[[101 144]
 [148 105]
 [110 145]
 [103 150]
 [ 99 146]]
->
[[101 144]
 [148 105]
 [110 145]]

[[110 123 115 122]
 [133 128 113 134]
 [114 117 129 118]
 [107 132 109 125]
 [145 132 108 120]]
->
[[110 123]
 [133 128]
 [114 117]]

[[140 131 112]
 [136 131 106]
 [134 123  99]
 [139 120 102]]
->
[[140 131]
 [136 131]
 [134 123]]

[[112 112 153]
 [148 146 111]
 [149 144 115]
 [146 146 104]
 [152 145 110]]
->
[[112 112]
 [148 146]
 [149 144]]

[[112 103 102]
 [133 137 139]
 [137 143 145]]
->
[[112 103]
 [133 137]
 [137 143]]

[[101 151 157]
 [151 101 103]
 [117 138 145]
 [108 149 157]
 [103 149 157]]
->
[[101 151]
 [151 101]
 [117 138]]
---
[[128 116 148 128 122 110]
 [141 116 143 131 106 140]]
->
[[128 141]
 [116 116]
 [148 143]
 [128 131]
 [122 106]
 [110 140]]

[[119 112 121 153 125 123 134 131 154 131 134]
 [125 134 123 131 120 137 131 123 131 157 136]
 [134 126 131 138 133 124 139 116 127 138 151]
 [132 123 138 118 137 135 119 131 124 111 114]]
->
[[119 125 134 132]
 [112 134 126 123]
 [121 123 131 138]
 [153 131 138 118]
 [125 120 133 137]
 [123 137 124 135]
 [134 131 139 119]
 [131 123 116 131]
 [154 131 127 124]
 [131 157 138 111]
 [134 136 151 114]]

[[130 146 133 129 113  99 117 118 131 140]
 [125 130 123 133 131 127 141 134 112 113]
 [127 134 141 120 119 116 119 121 131 139]]
->
[[130 125 127]
 [146 130 134]
 [133 123 141]
 [129 133 120]
 [113 131 119]
 [ 99 127 116]
 [117 141 119]
 [118 134 121]
 [131 112 131]
 [140 113 139]]

[[112 120 138]
 [135 128 151]
 [124 138  99]
 [129 140 107]
 [143 132 112]
 [149 134 142]
 [157 138 129]
 [150 142 113]]
->
[[112 135 124 129 143 149 157 150]
 [120 128 138 140 132 134 138 142]
 [138 151  99 107 112 142 129 113]]

[[133 110 112 116]
 [127 131 121 142]
 [125 127 119  98]
 [145 117 111 111]
 [129 126 146 130]]
->
[[133 127 125 145 129]
 [110 131 127 117 126]
 [112 121 119 111 146]
 [116 142  98 111 130]]

[[125 149 141 131 117 153]
 [127 128 127 128 129 127]
 [129 124 126 130 130 123]
 [128 122 124 126 133 113]
 [125 130 129 128 127 131]
 [122 119 123 127 134 117]
 [128 126 125 127 130 125]
 [127 127 126 126 130 128]
 [133 121 125 125 134 116]]
->
[[125 127 129 128 125 122 128 127 133]
 [149 128 124 122 130 119 126 127 121]
 [141 127 126 124 129 123 125 126 125]
 [131 128 130 126 128 127 127 126 125]
 [117 129 130 133 127 134 130 130 134]
 [153 127 123 113 131 117 125 128 116]]

[[126 125 129]
 [132 106 134]
 [127 129 129]
 [131 134 127]
 [127 133 126]
 [132 126 130]
 [125 142 123]
 [127 126 132]
 [135 125 130]
 [129 125 129]
 [128 126 128]]
->
[[126 132 127 131 127 132 125 127 135 129 128]
 [125 106 129 134 133 126 142 126 125 125 126]
 [129 134 129 127 126 130 123 132 130 129 128]]

[[119 127 138 140 141 123]
 [125 123 128 118 124 133]
 [124 114 131 109 118 133]
 [117 127 138 139 143 123]
 [123 144 125 127 139 123]
 [119 127 136 137 139 126]
 [132 132 132 131 122 126]
 [124 124 135 142 136 125]
 [122 144 123 120 137 123]
 [132 123 129 121 117 132]
 [117 124 136 132 141 122]
 [120 149 123 125 144 124]]
->
[[119 125 124 117 123 119 132 124 122 132 117 120]
 [127 123 114 127 144 127 132 124 144 123 124 149]
 [138 128 131 138 125 136 132 135 123 129 136 123]
 [140 118 109 139 127 137 131 142 120 121 132 125]
 [141 124 118 143 139 139 122 136 137 117 141 144]
 [123 133 133 123 123 126 126 125 123 132 122 124]]
